[-51  39  19  -3] -> j760
[ 24  23 -52  29] -> j904
[ 11  45 -24  -2] -> j668
[-33   5   8  53] -> j274
[-46  43  20  -6] -> j775
after: [39]  [19]
chg j775: [-45  43  20  -6]  1, [-46]

[ 41 -46 -36  49  -9  32 -44 -45  42 -18] = j146
[-41 -36  14  41  16  38 -11  -1   4  27] = j367
[ 37  43 -45 -46 -48  41   3  -8  13  36] = j858
after: [42]  [-18]
after: [13]  [36]

[-11 -22  29  26   1  13  15 -32  -8  11  35 -11  17  25  17  16  -1 -10
  33  -4   2  13  -3   9   8  12   8 -22  46  -8   3   7 -41  14  -2 -18
   4  33 -41 -17  -6 -13  12] = j330
[ 19 -39   6 -22 -30  36  15 -10   6 -37   8  28  15  12  -1  -8  -2  31
 -26 -25   3   3 -16  26  -3  -1   0   5   5   3 -23   5 -36  36  25  16
 -11  13  15   2   9 -33   1] = j326
[  8  27 -37  25  18 -18   5   2  -6  -8 -38   6 -28 -22   3 -16 -37  -2
   9  -8   0 -26 -13 -11  11  -4   7  11 -38   5  19   0  39  12  14  12
  16 -26  -3 -20   7  37 -18] = j754
[  7   6  -9 -13  -1  -2 -25   7  10  17 -33  -7   1 -14 -42  11  29 -21
  -1  -5  -1  -1  29 -25 -13 -13  24 -33 -31  -4 -17 -30  47  -9 -24 -12
   3  15   5  21 -12  20 -20] = j997
[-14  32 -14  14   7  -6  15   5 -13  18   3  -2 -32 -17  -5   0 -20  -1
  15  14   7 -19 -16   4  -4   1  -5   0 -53   2  39  10  35  -3  12  -7
  -2 -22  24 -10   9  56 -26] = j244
[ 17 -26  -4  17 -18  22   0   5  10 -36  21  19  31  28  14   4  17  19
 -36   8   7  14 -47  30   2  16   4  21   0  18 -36  17 -26   6  26  13
   2  11  16  -3  14 -32  10] = j100
asked: [  8  27 -37  25  18 -18   5   2  -6  -8 -38   6 -28 -22   3 -16 -37  -2
   9  -8   0 -26 -13 -11  11  -4   7  11 -38   5  19   0  39  12  14  12
  16 -26  -3 -20   7  37 -18]  j754
asked: [  7   6  -9 -13  -1  -2 -25   7  10  17 -33  -7   1 -14 -42  11  29 -21
  -1  -5  -1  -1  29 -25 -13 -13  24 -33 -31  -4 -17 -30  47  -9 -24 -12
   3  15   5  21 -12  20 -20]  j997
chg j997: [  7   6  -9 -13  -1  -3 -25   7  10  17 -33  -7   1 -14 -42  11  29 -21
  -1  -5  -1  -1  29 -25 -13 -13  24 -33 -31  -4 -17 -30  47  -9 -24 -12
   3  15   5  21 -12  20 -20]  6, [-2]
chg j754: [  8  27 -37  25  18 -18   6   2  -6  -8 -38   6 -28 -22   3 -16 -37  -2
   9  -8   0 -26 -13 -11  11  -4   7  11 -38   5  19   0  39  12  14  12
  16 -26  -3 -20   7  37 -18]  7, [5]

[  9  18  -5 -11 -23  25   4  10   1   7  34  19   0   3  21] = j442
[-17 -25  -8  -3   3  38  37 -36  35   2  14  -4 -29 -31 -30] = j786
[-24 -25  10  22  30 -23   8  23   8 -12 -14  19   0  17 -26] = j83
[  5  28 -46  25 -22  24  37 -51  22 -16  23 -40 -14 -30 -35] = j491
chg j442: [  9  18  -6 -11 -23  25   4  10   1   7  34  19   0   3  21]  3, [-5]
after: [14]  [-4]
after: [4]  [10]
after: [38]  [37]
chg j786: [-17 -25  -8  -3   3  38  37 -36  35   2  14  -4 -29 -31 -31]  15, [-30]
chg j83: [-24 -25  10  22  30 -23   8  23   8 -12 -14  20   0  17 -26]  12, [19]

[ 38 -10   5 -31   0   2   0 -21  17   5  -7   8 -19 -24   0  -3  18   9
 -13 -22 -27  -5  -4  50  -6  25  -6 -20  21  -7   1  -5  13  20  22  -4
 -18  -2] = j927
[ -6   0  -1   1 -32   4  28  -2  -1 -11 -17  19   5   8 -45  25   0 -37
   2  31  13  -3   9 -35   8   2 -17  20   0   0  28  13 -19 -37 -24 -20
 -19 -26] = j620
[ 39 -14   6 -31  -1   0  -1 -22  16  10  -6  11 -25 -25   5  -1   0   8
 -15 -24 -28  -4   0  51  -4  29  -5 -17   0  -9   0  -3  11  20  22  -9
 -20  -2] = j357
[  0  18 -25   8   1  13  19   5   4 -28  -4 -18  41  15  30   2 -12   1
  17  23   0  -1  25 -23   0 -38 -10 -12  -7  23  12  -7  20 -12   0  31
  17 -13] = j84
[  9  13   1  -5  28  -2 -24  -1   4   7  13 -16  -4 -10  42 -23   2  33
  -3 -29 -13   1  -7  36  -9   1  14 -21  32   0 -22 -12  19  34  24  18
  14  23] = j428
[ 37  18  -3 -41 -13  15  13 -17  29 -34 -43  14  21 -25  13  -3  16 -16
  -1  -5  10 -23  13  24 -21  22  -3 -20  -1 -12  59  -3  -2   0   7  -5
   0  -5] = j716
[ 42 -15   3 -33  -1   1   2 -25  18   8  -6   9 -24 -26  10  -1  20   9
 -15 -24 -33  -4  -5  56  -4  27  -6   0  23  -7   0  -5  16  21  24  -5
 -19  -5] = j869
[  3  46  10 -11  19  12 -12   6  15 -35 -20 -16  42  -8  53 -27  -4  13
  12 -10  24 -16  13   8 -26 -10  -8 -24   0   0  33 -13   8  17  10  25
   0  21] = j148
[  8  -6 -23 -17 -21  15   0   0  16 -24 -18   3  21   0   0  18   5 -16
   5  23 -19  -4   0  -2  -1 -13 -24 -14 -11  16   0  -1  19 -19  -5  11
 -12 -34] = j48
[-21  38  30  18  16  -4 -29  27 -10 -13  -8   0  23   6   5 -24   0   0
  10  -5  57  -9  -7 -30 -13  -2   9  14  -8 -16  20   1 -30   3 -10  -3
   9  36] = j937
[  4  41   8   0  19  10 -12   5  13 -29 -16 -16  36  -8  50 -25   0  15
  10 -12  18 -14  11  11 -23   6  -5 -23  15  -1   0 -12   9  18  11  24
   7  20] = j125
[ 40 -14   6   0  -1   0   0 -23  16   9  -7  11 -24 -26   6  -1  20   7
 -15 -24 -28   0  -7  52  -4  29  -5 -18  21  -9   0  -4   0  20  22  -8
 -20  -3] = j380
after: [52]  [-4]
chg j428: [  9  13   1  -5  28  -2 -24  -1   4   7  13 -16  -4 -10  42 -23   2  33
  -3 -29 -13   1  -7  36  -9   2  14 -21  32   0 -22 -12  19  34  24  18
  14  23]  26, [1]
chg j84: [ -1  18 -25   8   1  13  19   5   4 -28  -4 -18  41  15  30   2 -12   1
  17  23   0  -1  25 -23   0 -38 -10 -12  -7  23  12  -7  20 -12   0  31
  17 -13]  1, [0]
chg j48: [  8  -6 -23 -17 -21  15   0   0  16 -24 -18   3  21   0   0  17   5 -16
   5  23 -19  -4   0  -2  -1 -13 -24 -14 -11  16   0  -1  19 -19  -5  11
 -12 -34]  16, [18]
chg j48: [  8  -6 -23 -17 -21  15   0   0  16 -24 -18   3  21   0   0  18   5 -16
   5  23 -19  -4   0  -2  -1 -13 -24 -14 -11  16   0  -1  19 -19  -5  12
 -12 -34]  36, [11]
asked: [ 37  18  -3 -41 -13  15  13 -17  29 -34 -43  14  21 -25  13  -3  16 -16
  -1  -5  10 -23  13  24 -21  22  -3 -20  -1 -12  59  -3  -2   0   7  -5
   0  -5]  j716

[-21 -22   5  -5   3 -14  56 -20   4 -37 -10   1  19  23   6  37  46  15
  15  15] : j215
[-36  -9 -20 -15  -2  32  30  29   6 -19 -12 -14  -1   4   4  15 -13   8
  -6   4] : j18
[-36  -9 -20 -15  -2  32  30  -1   6 -19 -12 -14 -19 -46 -36 -31  13 -34
  15  24] : j513
chg j215: [-21 -22   5  -5   3 -14  56 -20   4 -37  -9   1  19  23   6  37  46  15
  15  15]  11, [-10]
after: [46]  [15]
asked: [-21 -22   5  -5   3 -14  56 -20   4 -37 -10   1  19  23   6  37  46  15
  15  15]  j215

